[128 = 0]

[124 176 135 151 153 140 127  41 164 127 118 144 187 147 101 164 147 109
 163  79 119 167]
miguz.L
[128 168 130 142 117 135 102  81 143 128 110 143 138 145 113 153 138 104
  97  94  99 167]
miguz.L
[120 150 131 147  41 114  96 122 132 118 120 164 115  82  93 176 109  98
 110  55 172 144]
gaki.W
[124 168 130 149  89 134  95  90 149 133 111 132 148 142 123 182 137 121
 151  71 143 182]
miguz.G
[118 137 135 142  72 138 120 124 135 149 132 163 117 117  82 189 121 102
 100  66 183 155]
gaki.T
[ 92 138 126 138  31 135 115 111 125 161 126 152 103  98 114 168 107  99
 114  74 167 143]
gaki.W
[135 146 165 149  71 116 119 131 159 141 109 146 121 117  98 171 114 105
  90  65 181 154]
gaki.T
[133 148 118 129 114 140 110  95 133 144 124 145 122 148 116 164 138  96
 128  84 151 160]
miguz.G
[108 124 146 132  69 132 125 169 148 140 123 139 110 126 103 168 103  99
  87  82 177 150]
gaki.T
[117 155 130 144  62 128  67 100 152 157 108 178 107 111  89 209 115  74
 121  45 175 162]
gaki.W
[ 98 136 117 123 111 141 113  90 129 171 124 152 130 141 100 182 141 102
 139  78 145 145]
miguz.G
[ 91 117 129 137  81 120  90 145 134 157 129 174 193 108  86 173 115  90
  99  83 186 142]
gaki.M
[111 155 118 125 127 136  71  63 113 143  97 147 151 145 108 169 154  78
 188  87 120 170]
miguz.C
[140 164 134 144  61 114 106 122 161 142 113 150 103  97  91 192 105  96
 109  55 173 162]
gaki.W
[132 154 124 123 108 118 113  87 136 133 114 150 135 123 111 176 125 103
 146  84 130 153]
miguz.G
[134 144 129 132 117 130 101 129 135 134 114 131 122 130 108 147 128  98
 135  90 151 147]
miguz.G
[114 134 124 144  62 132 145 120 168 136 123 158 100 121  94 207 107 106
  90  77 170 150]
gaki.T
[116 162 120 147 109 149  88  68 130 141 105 155 140 136 112 191 150  72
 172  62 125 187]
miguz.C
[112 144 134 135  70 125 114 118 140 154 130 163 105 109  97 159  99  95
 106  80 159 127]
gaki.W

[135 134 128 142 132  74 143 183 168 110 171 106 122  82  77 169 121 117
 117 125 107  79]
Z.<86>
[148 152 156 142 106  70 129 220 189  72 200  95 144 110  64 193  98  82
 142 102  77  38]
P.<119>
[127 158 135 148  79  83 100 204 169  92 197  91 122 133  92 175  86  74
 138 110 105  56]
P.<119>
[146 167 129 137  94  60  97 213 158  78 209 120 111  95  55 162 141  62
 119 102 119  63]
K.<106>
[138 134 116 135 116  53 111 199 144 132 184 115 132 103  73 178 156  88
 130 111 112  75]
K.<102>
[149 144 124 177 103  74  55 216 156 104 219 102 130 123  51 206 103  66
 133 124 118  89]
F.<94>
[144  96 138 169 144  44 125 208 172 165 191 103 148 140  90 142 154 160
 150  89 108 107]
Z.<93>
[140 130 123 135 129  85 114 179 161 100 175 122 131  94  67 193 146  83
 139  91 108  85]
K.<102>
[153 137 132 154 109  72  93 217 158  82 176 106 140  84  76 203 121  48
  67 103 139  52]
F.<99>
[131 115 130  92 129  59 115 199 166 129 188  94 141 131  77 145 121 105
 149  97 104  72]
Z.<86>
[147 123 117 147 105  58 106 191 160  76 189  96 134  78  75 198 115  17
 139 139 100  60]
F.<94>
[148 166 126 144 104  91  93 196 159  84 178 106 188  99  77 174 118  82
 141 106 115  72]
K.<106>
[135  94 124 152 149  50 132 194 167 151 178 113 149 128  97 170 136 124
 141 103 100  83]
Z.<93>
[137 114 125 163 134 131 133 231 185 120 192  71 151 118  68 198 116 114
 151  98  66  47]
Z.<86>
[141 106 146 161 134  19 121 200 178 147 193  79 161 121  64 165 138 113
 138  79 110  69]
Z.<98>
[162 141 147 144  97  94 130 187 179  82 199 118 112  81  60 172 123  67
 148 126 121  12]
F.<94>
[156 121 137 158 129  73  68 202 127 129 167  94 130 126  71 162  97 101
 121 120 175  84]
F.<88>
[120 133 149 129 135  31 120 208 142 156 176  89 114 137  59 157 142 119
 143  71 123  73]
Z.<98>
[152 127 117 110 105  87 130 191 140  96 148 138 118  85  79 193 151  74
 127 115 100  73]
K.<102>
[147 179 138 141 107  61  80 189 151  95 184 107 126 109  80 183 124  64
 119  94 142  75]
K.<106>
[141  75 124 132 140  35 135 193 151 159 177 100 147 121  90 164 149 119
 146 119 110  95]
Z.<93>
[172 166 118 174  81  43   8 207 152 112 216  99  92 122   8 213 124  64
 166 100 158  60]
F.<99>
[148  93 126 130 122  70 102 189 134 118 148 107 141 104 196 165 116 104
 130 133 137  84]
F.<88>
[115 119 161 151 122  32 131 255 184 126 182  70 159 108  70 158 138 107
 147 101 113  45]
Z.<98>
[148 126 104 134 109  75  79 198 149 102 163 105 125  91  68 193 111  49
 134 117 137  67]
F.<99>
[141 128 137 127 108  76 103 198 129  98 139 116 152 100  75 188 126  41
 133 120 134  90]
K.<113>
[122 127 161 140 133  85 144 189 176 117 153  83 152 133  95 166 125 108
 140  89  80  68]
Z.<86>
[128 151 152 127  99  61 120 192 199  80 190  81 130 121  48 188 109  53
 168 100 104  52]
P.<119>
[138 167 140 144 105 205 102 178 167  89 197  84 133 119  59 176 107  88
 139 102 119  73]
P.<119>
[148 133 132 120 112  48  83 211 145  96 191  99 124  91  40 174 105  41
 138 111 101  48]
K.<113>
[138 118 114 140 113  69 130 201 155 129 182 126 154 101  60 181 160  78
 129 113 114  88]
K.<102>
[127 119 151 163 138  40 116 192 162 133 185  82 127 141  75 161 129 119
 142  88 116  84]
Z.<98>
[144 119 153 159 125  54  82 195 143 136 176 119 124 125  81 169 140 109
 136 122 135  78]
F.<88>
[125 164 149 158 132  63  65 208 184 120 217  67 128 137  48 173 112 107
 126  89 112  44]
P.<117>
[167 169 131 152  93  90  64 184 151  97 194  99 106 125  29 187 126  88
 123 103 148  88]
K.<106>
[138 155 149 146 108  78 112 177 192 100 195  88 145  87  72 166  91  84
 141  97 114  69]
P.<117>
[139 178 125 136  95  69 107 206 163  97 190 112 114 110  45 182 141  56
 120  34 119  54]
K.<106>

[124 124 133 148 117 131 123 137 112 131 132 148 135 137  51 124 147  94
 131 151 126 137]
bop.H
[127 129 135 141 131 109 123 130 126 135 116 124 114 138  78 115 128 135
 126 112 126 126]
bop.S
[120 135 129 157 122 121 127 111 120 128 122 134 126 129  37 115 140  94
 121 144 126 144]
Molo.Y
[122 161 130 156 130 122 144  75 141 130 122 136 133 149  36 116 100  90
 124 120 118 143]
vimak.U
[121 121 136 148 110 119 126 153 111 128 142 138 129 139  80 128 159  92
 130 157 132 140]
bop.H
